In the rows, zero is written as 128.
Each row of numbers belongs to one of the objects below and depends on some of the facts about them. Some rows are named. Which object is each other row?

Some facts about the objects:
klatagak: grivil 422; gake a; druda kidruvek; noregre stokon,klapal; trubro g
gino: grivil 837; gake c; druda rafol; trubro e
mitrun: grivil 422; gake a; druda zofles; trubro e
drumo: grivil 794; gake b; druda rulivek; noregre tuklur,traplak,trizo; trubro g
kizan: grivil 976; gake b; trubro d
stagok: grivil 976; gake c; druda brinuplem; noregre dretepla; trubro e
listus: grivil 422; gake a; druda studom; noregre trosa,tuklo,saklom,brobro,trizo; trubro d
rulides: grivil 422; gake c; noregre pimak; trubro e
muflum: grivil 837; gake a; druda traplak; trubro d
mesir: grivil 794; gake b; druda mikegri; trubro f
mipe: grivil 794; gake c; druda taklibek; trubro d
trizo: grivil 794; gake a; noregre tuklo,stokon,zegoskas; trubro g
rumon: grivil 794; gake a; druda dukepi; trubro e
klugrer: grivil 976; gake a; noregre listus; trubro h
biturun: grivil 422; gake a; noregre fudron,zegoskas; trubro j
drolak: grivil 422; gake a; druda flutroskir; trubro j
bradrin: grivil 837; gake a; druda druno; noregre kigek; trubro i
kluda: grivil 976; gake a; druda rupo; trubro h
vetre: grivil 422; gake a; druda liskos; trubro d
drutro: grivil 837; gake a; druda fliplan; trubro d
stora: grivil 976; gake a; trubro g
plezil: grivil 976; gake c; druda kizan; trubro e
rulivek: grivil 794; gake a; druda gese; trubro g
nopla: grivil 976; gake c; trubro e
zuplitre: grivil 837; gake c; druda groflar; trubro i
pebo: grivil 422; gake c; noregre studom; trubro e
grutrom: grivil 422; gake b; druda nibrok; noregre stokon,nodrum; trubro d
grison: grivil 794; gake a; druda ruklim; trubro d
dezal: grivil 794; gake c; druda drutro; trubro h
geval: grivil 976; gake a; druda tuklur; noregre klerume,stokon; trubro f
zofles: grivil 794; gake c; druda fluridron; trubro d
mikegri: grivil 794; gake a; druda grigi; noregre stokon,munim; trubro j
sedren: grivil 422; gake b; noregre fudron; trubro f
kigra: grivil 794; gake a; noregre pemil,saklom; trubro e
klaloskin: grivil 794; gake a; druda skolo; noregre pemil; trubro e
flizer: grivil 837; gake a; druda tragrul; trubro d
ritra: grivil 976; gake a; trubro f
dori: grivil 837; gake a; druda lufes; trubro f
plenu: grivil 422; gake c; druda geval; trubro e
grono: grivil 794; gake c; druda drigri; trubro f
pudak: grivil 837; gake a; druda skimel; noregre gese; trubro e
grira: grivil 837; gake b; druda stomim; noregre drumo,grita,zegoskas; trubro h
kedum: grivil 794; gake a; druda grida; trubro j
nodrum: grivil 422; gake c; druda tipo; noregre stokon,munim; trubro d
nonan: grivil 794; gake b; druda plezil; trubro g
kuge: grivil 422; gake a; druda listus; noregre bramul,munim; trubro g
bogul: grivil 422; gake b; noregre pemil,klazeplor; trubro d
brogak: grivil 837; gake a; druda klutrutror; noregre dretepla,klazeplor; trubro d
pemil: grivil 837; gake a; trubro d
vigon: grivil 976; gake a; druda truzol; trubro d
tipo: grivil 976; gake b; druda brafla; trubro e
boskom: grivil 794; gake b; noregre fudron,mesku; trubro h
stugrum: grivil 794; gake a; druda netro; trubro d
klostim: grivil 794; gake c; noregre klazeplor; trubro h
plafu: grivil 837; gake b; druda veflotir; trubro d
klazeplor: grivil 976; gake a; druda flizer; noregre stokon; trubro e
trebrur: grivil 976; gake c; druda sibasko; trubro j
katam: grivil 422; gake c; trubro e
brital: grivil 422; gake b; druda tustas; trubro d
brota: grivil 422; gake b; noregre fudron,pimak,fleklus,brafla,trizo; trubro g
plostugek: grivil 794; gake c; noregre dretepla,biturun,stokon; trubro d
flugruk: grivil 794; gake a; noregre saklom; trubro d
tredrin: grivil 422; gake a; noregre munim; trubro h
klatrudras: grivil 422; gake a; druda dezal; trubro d
fufos: grivil 794; gake b; trubro e
gopa: grivil 422; gake b; druda geral; noregre rulides,gudrak,zegoskas; trubro g
supa: grivil 422; gake b; druda klatagak; trubro d
saklom: grivil 837; gake b; druda ritra; noregre munim; trubro f
pladonim: grivil 422; gake b; noregre brobro,fleklus,lobrin; trubro g
gefi: grivil 422; gake c; noregre stokon,munim; trubro e
botruk: grivil 422; gake c; trubro d
trotras: grivil 837; gake a; noregre gigre,kuzem; trubro d
tibreplen: grivil 422; gake a; trubro e
fadroston: grivil 976; gake c; druda rabe; trubro e
gilok: grivil 794; gake c; druda klaloskin; trubro d
kogon: grivil 794; gake c; trubro d
menen: grivil 794; gake b; druda flepla; noregre brobro; trubro d
brafla: grivil 837; gake c; druda klazeplor; noregre tuklo,staflok,gese,zegoskas; trubro h
tragrul: grivil 837; gake b; trubro j
gimedrir: grivil 837; gake b; druda kedum; trubro i
guskes: grivil 422; gake a; trubro i
skimol: grivil 422; gake b; noregre gese,zegoskas; trubro h
gepin: grivil 794; gake a; druda breko; trubro h
brobro: grivil 422; gake a; druda briba; noregre stokon; trubro g
drigri: grivil 976; gake b; trubro e
flote: grivil 976; gake b; druda gopa; trubro d
flasis: grivil 422; gake a; druda pimak; trubro d
beklir: grivil 976; gake c; druda mipe; trubro e
bala: grivil 794; gake b; druda mitrun; noregre rupo; trubro g
pudur: grivil 794; gake b; trubro i
vuplan: grivil 794; gake a; druda brogak; trubro e
groflar: grivil 976; gake a; druda vemi; trubro d
skolo: grivil 794; gake a; druda klatrudras; trubro h
munim: grivil 976; gake a; noregre fudron,stokon; trubro d
zigriskom: grivil 422; gake a; druda muflum; trubro h
fleklus: grivil 422; gake c; noregre pemil,stokon; trubro h
kigek: grivil 794; gake c; noregre stokon; trubro d
grita: grivil 976; gake c; druda fiskatrem; noregre fudron,stokon; trubro j
marom: grivil 422; gake b; noregre fudron,kuge,munim; trubro d
dukepi: grivil 794; gake b; druda vuplan; trubro g
klizom: grivil 976; gake b; druda lobrin; trubro d
veflotir: grivil 837; gake b; druda grira; trubro g
truzol: grivil 794; gake a; druda saklom; trubro f
nibrok: grivil 976; gake c; druda gepin; trubro f
drigegis: grivil 837; gake c; druda flaskel; trubro j
kuzem: grivil 976; gake b; noregre stokon; trubro d
drafles: grivil 976; gake a; druda traskubel; trubro f
mesku: grivil 422; gake a; druda staflok; trubro g
breko: grivil 976; gake a; druda tiskis; trubro d
kete: grivil 837; gake a; druda mesku; noregre lobrin; trubro g
fiskatrem: grivil 976; gake a; druda zadir; noregre pemil,saklom; trubro g
tiskis: grivil 422; gake b; druda kliragra; trubro d
gekloskik: grivil 794; gake a; noregre tredrin; trubro f
lobrin: grivil 422; gake a; druda flote; noregre stokon,traplak; trubro d
zegoskas: grivil 976; gake a; noregre brobro,stokon; trubro f
tuklo: grivil 422; gake a; druda mefutrur; noregre stokon,munim; trubro j
gudrak: grivil 794; gake a; noregre stokon,munim,zegoskas; trubro g
fudron: grivil 422; gake b; noregre stokon; trubro d
skiflusto: grivil 976; gake b; trubro d
kliragra: grivil 794; gake a; druda grita; trubro h
gresoge: grivil 976; gake b; druda fatrik; trubro d
zuvos: grivil 837; gake b; druda gresoge; trubro g
druno: grivil 837; gake b; druda kleflidam; trubro h
pimak: grivil 976; gake a; druda skistus; noregre tredrin; trubro d
sigek: grivil 794; gake a; noregre dretepla; trubro j
pleskom: grivil 837; gake b; druda stezes; trubro e
pudam: grivil 422; gake a; noregre brobro; trubro f
klerume: grivil 794; gake a; noregre klostim; trubro e
lufes: grivil 794; gake a; druda molasker; trubro g
mefutrur: grivil 794; gake a; druda kuge; noregre stokon; trubro g
klutrutror: grivil 837; gake a; druda votris; trubro d
kleflidam: grivil 837; gake b; druda vetre; trubro d
flaskel: grivil 837; gake c; druda ruflak; trubro h
staflas: grivil 837; gake a; noregre drumo,tuklo,rupo,tredrin; trubro e
gese: grivil 422; gake a; druda drigegis; noregre gefi; trubro d
brinuplem: grivil 837; gake b; druda plafu; trubro e
stezes: grivil 794; gake a; druda fitrin; trubro e
nubol: grivil 794; gake a; druda tuklo; noregre gefi,fudron; trubro d
bramul: grivil 976; gake b; druda drumo; noregre fudron,brobro; trubro j
redrak: grivil 422; gake a; noregre guskes,sedren,pimak,nodrum; trubro e
geral: grivil 794; gake b; trubro j
liskos: grivil 976; gake a; druda drolak; trubro g
flepla: grivil 837; gake a; druda supa; trubro h
kidruvek: grivil 976; gake a; druda klumal; trubro i
studom: grivil 837; gake a; druda tibreplen; noregre pemil,gekloskik; trubro g
tuklur: grivil 422; gake a; druda sirum; noregre dretepla,brobro,zegoskas; trubro d
mufler: grivil 794; gake b; druda menen; trubro d
stokon: grivil 976; gake a; trubro e
flutroskir: grivil 794; gake c; druda nonan; trubro d
fitrin: grivil 837; gake c; druda brobro; trubro f
rizi: grivil 422; gake c; druda voten; trubro d
brapum: grivil 794; gake a; noregre tilok,klapal; trubro h
gigre: grivil 976; gake a; druda rumon; trubro g
brusi: grivil 794; gake a; trubro h
trupe: grivil 976; gake b; noregre zegoskas; trubro e
vafuskas: grivil 837; gake c; trubro j
klumal: grivil 976; gake a; druda gimedrir; trubro d
grida: grivil 976; gake a; druda rizi; trubro d
stomim: grivil 794; gake b; druda plenu; trubro f
skimel: grivil 794; gake a; druda nubol; noregre pudak,pudam,lobrin; trubro d
tuzel: grivil 794; gake a; noregre trosa; trubro f
koplastis: grivil 837; gake a; noregre lobrin; trubro d
sirum: grivil 794; gake a; druda mufler; noregre stokon; trubro e
donil: grivil 794; gake c; druda zigriskom; trubro d
klapal: grivil 837; gake a; druda sastol; noregre pemil; trubro d
rupo: grivil 976; gake a; druda bala; noregre pladonim; trubro g
sibasko: grivil 976; gake b; druda fadroston; trubro d
ruklim: grivil 794; gake a; druda gigre; trubro j
trosa: grivil 422; gake b; noregre fudron; trubro d
vemi: grivil 422; gake c; druda vigon; trubro d
traplak: grivil 794; gake b; druda grono; noregre brobro,stokon; trubro d
tustas: grivil 422; gake a; druda fligru; trubro f
grigi: grivil 422; gake a; druda zuplitre; trubro d
vasek: grivil 422; gake b; noregre nodrum,staflas; trubro e
nutrus: grivil 794; gake b; noregre sedren; trubro e
kikle: grivil 422; gake b; druda trebrur; trubro d
dretepla: grivil 837; gake a; noregre fudron,stokon; trubro d
voten: grivil 422; gake b; druda kikle; trubro j
fluridron: grivil 794; gake c; trubro f
pluze: grivil 422; gake c; trubro e
skistus: grivil 837; gake c; druda gilok; trubro e
fatrik: grivil 794; gake a; druda flasis; trubro d
zadir: grivil 794; gake a; druda dori; noregre brobro,munim; trubro g
tilok: grivil 976; gake b; druda trabras; trubro e
rabe: grivil 976; gake a; druda gino; trubro d
fluplogrur: grivil 976; gake c; druda tilok; trubro j
griniklok: grivil 422; gake c; druda bramul; noregre stokon; trubro g
molasker: grivil 794; gake c; druda kluda; trubro g
rafol: grivil 794; gake b; druda beklir; trubro f
votris: grivil 794; gake b; druda brital; noregre stokon; trubro d
sastol: grivil 976; gake a; druda drafles; noregre pemil; trubro g
staflok: grivil 976; gake b; druda grison; noregre kigek; trubro e
loke: grivil 422; gake b; noregre fudron,zegoskas; trubro d
taklibek: grivil 837; gake c; druda fluplogrur; trubro g
fligru: grivil 422; gake b; druda stugrum; trubro e
netro: grivil 794; gake b; druda mesir; trubro j
trabras: grivil 837; gake b; druda zuvos; trubro i
draga: grivil 837; gake c; trubro j
laneflam: grivil 422; gake a; noregre kigek,stokon; trubro d
traskubel: grivil 837; gake a; noregre bradrin,gresoge,stokon; trubro d
briba: grivil 976; gake b; trubro d
rotruve: grivil 794; gake a; noregre klaloskin,stokon; trubro i
ruflak: grivil 422; gake b; druda nodrum; trubro d
fliplan: grivil 837; gake c; druda pleskom; trubro d

Some objects and their rows:
grita: [121 158 113 136 104 192 133 164 166 146  93 195 122 155 126 135 106  75
 126 133 113 150 127 101 145 120 130 101 112  88 138 124 128 160 111  97
 144 170]
taklibek: [131 107  92 151 180 102 113  99 102 159 113 100 180 153 104 112 115 126
 125 151 148  95 110 118 121 123  94 107 107  88 119 134 136 126  96 123
 124 140]
klatagak: [ 89 117 137 137 162 140 133  97 114 159 151  96 135  38 125 128 103 158
 149 116 144  97 160  92  95 138 134 154 144 100 160 104 133 121 109 139
 105 110]
dezal: [111 123 102 154 172  75 100 114  47  93 115  64 186  98 150 122 156 123
 149 149 150  63 105 131 183 147  81 123 124 199 130 140 157 163 130 129
 163 103]
zuplitre: [152 119  98 140 148 121 136 127 134 132 101 127 153 143 109 115 111 110
 107 150 129 108 108 128 117 122 122  90  97 100 124 132 121 117  97  99
 140 148]
rizi: [139 125 131 120 141 163 112 131 161 161 100 117 146 157  80 141 140 113
 111 151 150 122 150 159 109 105 131  90  99  69 118 131 131  95 113  87
 141 161]
pleskom: [152 121 102 135  97  90 133 151 105  90 103 138 153 174 137  87 124 106
 108 119 123 168  77 113 165 135  91 138 137 123 138 113 124 137 137 128
 146 134]
loke: [ 99 115 165 111 127 151 141 104 159  83  99 160 148 156 113 154 131 110
 121 105 143 176 159 129  83 134 134 100 142  61  64 152 146 103 105 115
 110 130]
plostugek: [109 133 183 110 143 158 159 123 145  99 116 142 152 120 120 190 158 110
 119 135 152 125 198 141  90 125 148  72 110  87  75 153 151 140 110  99
 131 138]
mesir: [155 141 125 130  62  89 127 192  93  45  92 130 125 130 173 112 162 110
 106 134 110 163 104 139 211 146 103 132 133 215 146 125 130 155 173 114
 203 116]
zadir: [ 99 116 139 120 152 119 120  79  98 135 148  98 130  37 142 155 147 158
 144 132 144  94 175 102 110 138 146 127 167 151 136 155 158 134 115 136
 126  68]
plenu: [141 140 102 150 117 138 114 155 113 116 113 128 146 138 139 102 117 109
 125 138 130 110 105 136 184 125  99 121 100 153 141 110 132 158 130  97
 164 155]
votris: [108 129 169 109 133 130 144 135 152  87  75 129 141  84 115 174 166 102
 103 139 135 166 163 128  88 143 153  92 157  76 105 163 156  90 121 117
 166 116]
sigek: [146 154 178 102  74 152 157 151 138 125 162 154  83 121 156 166 166 150
 119 120 120 140 173 140 127 112 166 117 133 166 119 129 117 167 167 121
 126 111]
menen: [109 121 173 106 114 153 124 126 144 105  99 127 154 102 111 162 167 117
 103 134 146 174 190 138 110 117 147  96 158  65 101 153 158  86 124 112
 166 124]
grira: [ 77  98  93 165 147  90 115  87  53  59 105 121 195  81 167  86  92 116
 146 101 151 130 113  65 156 158  73 147 166 104 118 127 171 146  73 136
 142 103]
kigek: [111 154 171 124 163 150 131 136 148 125 123 132 135 115 111 183 166 113
 115 158 134 112 163 173 106 119 154  88 111  79  56 175 151 119 132 123
 149 164]

Rows to name:
No name comes twice in this set of rows, the named rows included.
[ 95 119 100 148 171 139  99  89 124 180 150 118 116 100 117 115  90 139
 164 129 121  96 115 101 112 137 133 155 147 120 152 139 131 109  95 163
  89 114]	rupo
[117 140 124 124  83 170 130 166 169 116  74 194 124 176 128 123 119  79
 124 116 112 205 120 103 144 127 122 122 143  79 138 129 131 128 124 112
 138 153]	bramul
[154 140 167 107  75 116 142 183 146  57 106 141 131 173 140 146 178 118
  97 122 126 180 145 183 152 124 130 111 118 152  93 136 121 124 182 117
 163 142]	geral
[115 122 151 101 127 166 141  97 165 175 139 136 100  99 103 158 127 138
 127 129 130 132 171  99  71 118 167 117 146  80 142 138 128 119 110 115
  97 114]	listus
[104 131 144 134 102 120 144 146 111  45 107 156 156 140 167 117 130 110
 135  91 131 165 123 115 149 152  97 138 129 129 106 120 141 161 133 129
 133 141]	vasek
[115 114 111 139 151  68  98  92  49 134 162  61 142  80 160 115 155 163
 156 137 135  65 110 122 166 139 106 157 149 236 161 141 142 160 152 158
 131  62]	skolo
[169 140 151 104  67 151 127 167 138 162 162 124  85 117 127 134 166 155
 104 144 119 138 166 157 155  95 161 126 134 163 159 116 103 136 177 110
 156 112]	kedum
[159 119 115 117 146 138 141 120 158 170 101 129 147 179  79 129 131 103
  96 157 140 129 120 136  88 108 132  84 106  60 112 140 121 109 106  98
 127 153]	fliplan
[107 154 137 127 157 166 122 117 183 181 164 168  83 136 110 148 100 132
 150 127 101 126 124 133  80 116 169 143 127  65  94 150 113  98 121 169
  81 162]	munim
[117 150 171 122 111 115 177 159 102 100 165 113 112  63 176 152 147 160
 136 115 125 110 155 125 140 145 133 153 124 192 153  90 110 182 180 144
 133 113]	kigra
[109 109  68 161 164 114  84  92  78 147 150 100 130 110 149  81  72 147
 180 111 127  75  83  93 156 152  99 176 136 207 175 107 126 137 103 162
 100  98]	kluda
[143 142 134 137  57  98 116 192  87  56 104 128 135 125 170 104 169 114
 106 126 121 165 116 145 218 132  97 138 136 194 140 117 130 155 177 113
 202 120]	stomim
[102 119 152 109 130 155 145 116 161 110  80 141 148 119  98 153 139 100
 114 123 140 177 158 109  86 132 135 109 151  39 113 143 145  95 105 113
 135 134]	grutrom
[122 139 125 132 100 123 161 121 109 120 171 163 106 122 173 109  95 150
 140  98 112 127 133  93 137 131 133 148 126 139 122 109 115 185 125 138
  99 122]	staflas
[110 173 102 159  85 151 111 158 124 136 171 201  70 147 189 102  95 134
 164 108  80 129  86 116 193 129 131 176 131 173 127 126 115 193 145 163
 111 152]	zegoskas

The same objects again, as new rows of numbers:
Some objects and their rows:
brinuplem: [125 146 104 106 116 174 130  84 119 126 121 141 141 118]
votris: [ 85 144 103 156 133 157 149 131 123 147 169 134 120 127]
kogon: [ 87 141 123 153 126 125 137 129 118 135 144 132 107 124]
staflas: [133 132 145 104 118 128  96  84 122 105 106 120 144 142]
drolak: [178 107 146 101 134  95 120 144 134 114 133 134 133 136]
skimel: [104 126 141 154 129 115 121 132 117 133 141 121 110 165]
redrak: [144 119 154 117 127 136 106 104 125  91  87 110 156 137]
tilok: [174 165  87 102 151 143 155  95 132 249 107 160 193  49]
loke: [110 132 128 146 126 165 148 144 148 130 132 110 122 100]
pluze: [133 129 132 118 128 153 119 109 120 100  84 130 150 105]
briba: [105 138 112 150 132 154 152 148 153 139 126 112 128 102]
grison: [ 99 125 129 142 129 103 121 126 126 144 140 126 112 158]
zuplitre: [124 115 137 115 131 120 132 127 123 127 150 142 110 110]
breko: [124 107 142 140 131 108 122 147 146 140 104 109 122 140]
mesir: [108 145  90 138 135 135 152 133 127 148 181 145 120 124]
veflotir: [120 136 110 121 120 147 148 121 133 141 150 135 110 103]
tibreplen: [147 121 143 108 124 130 102 104 131 108  83 113 157 128]

Rows to name:
No name comes twice in this set of rows, the named rows included.
[154 122 131 106 131 118 131 128 117 116 154 154 117 115]	drigegis
[113 170  85 132 122 166 133  97 107 127 141 143 148 125]	fufos
[160 136 139 133 138 100 119 139 108 107 176 136 128 161]	sigek
[112 117 165 131 125 120 114 123 133 125 129 100 110 142]	koplastis
[138 116 144 105 122  95 118 121 137 122 141 127 107 141]	bradrin
[136 136 142 141 140 101 129 138 113 132 169 128 122 149]	rotruve
[108 115 143 140 129 131 132 144 141 126 104 112 115  99]	botruk
[129 135 117 130 124 143 153 145 155 124 138 121 123 101]	sedren
[130 123 143 104 115 131  98  86 119 105 101 125 139 154]	pudak
[128 130 143 146 133 105 125 144 120 121 164 123 116 160]	tuzel
[125 145 125 126 127 121 103  91 105 112 118 131 145 157]	klerume
[111 164  95 143 121 173 138  98 107 108 142 142 151 139]	nutrus
[ 90 141  93 138 117 136 152 138 160 143 107 132 121 121]	gresoge

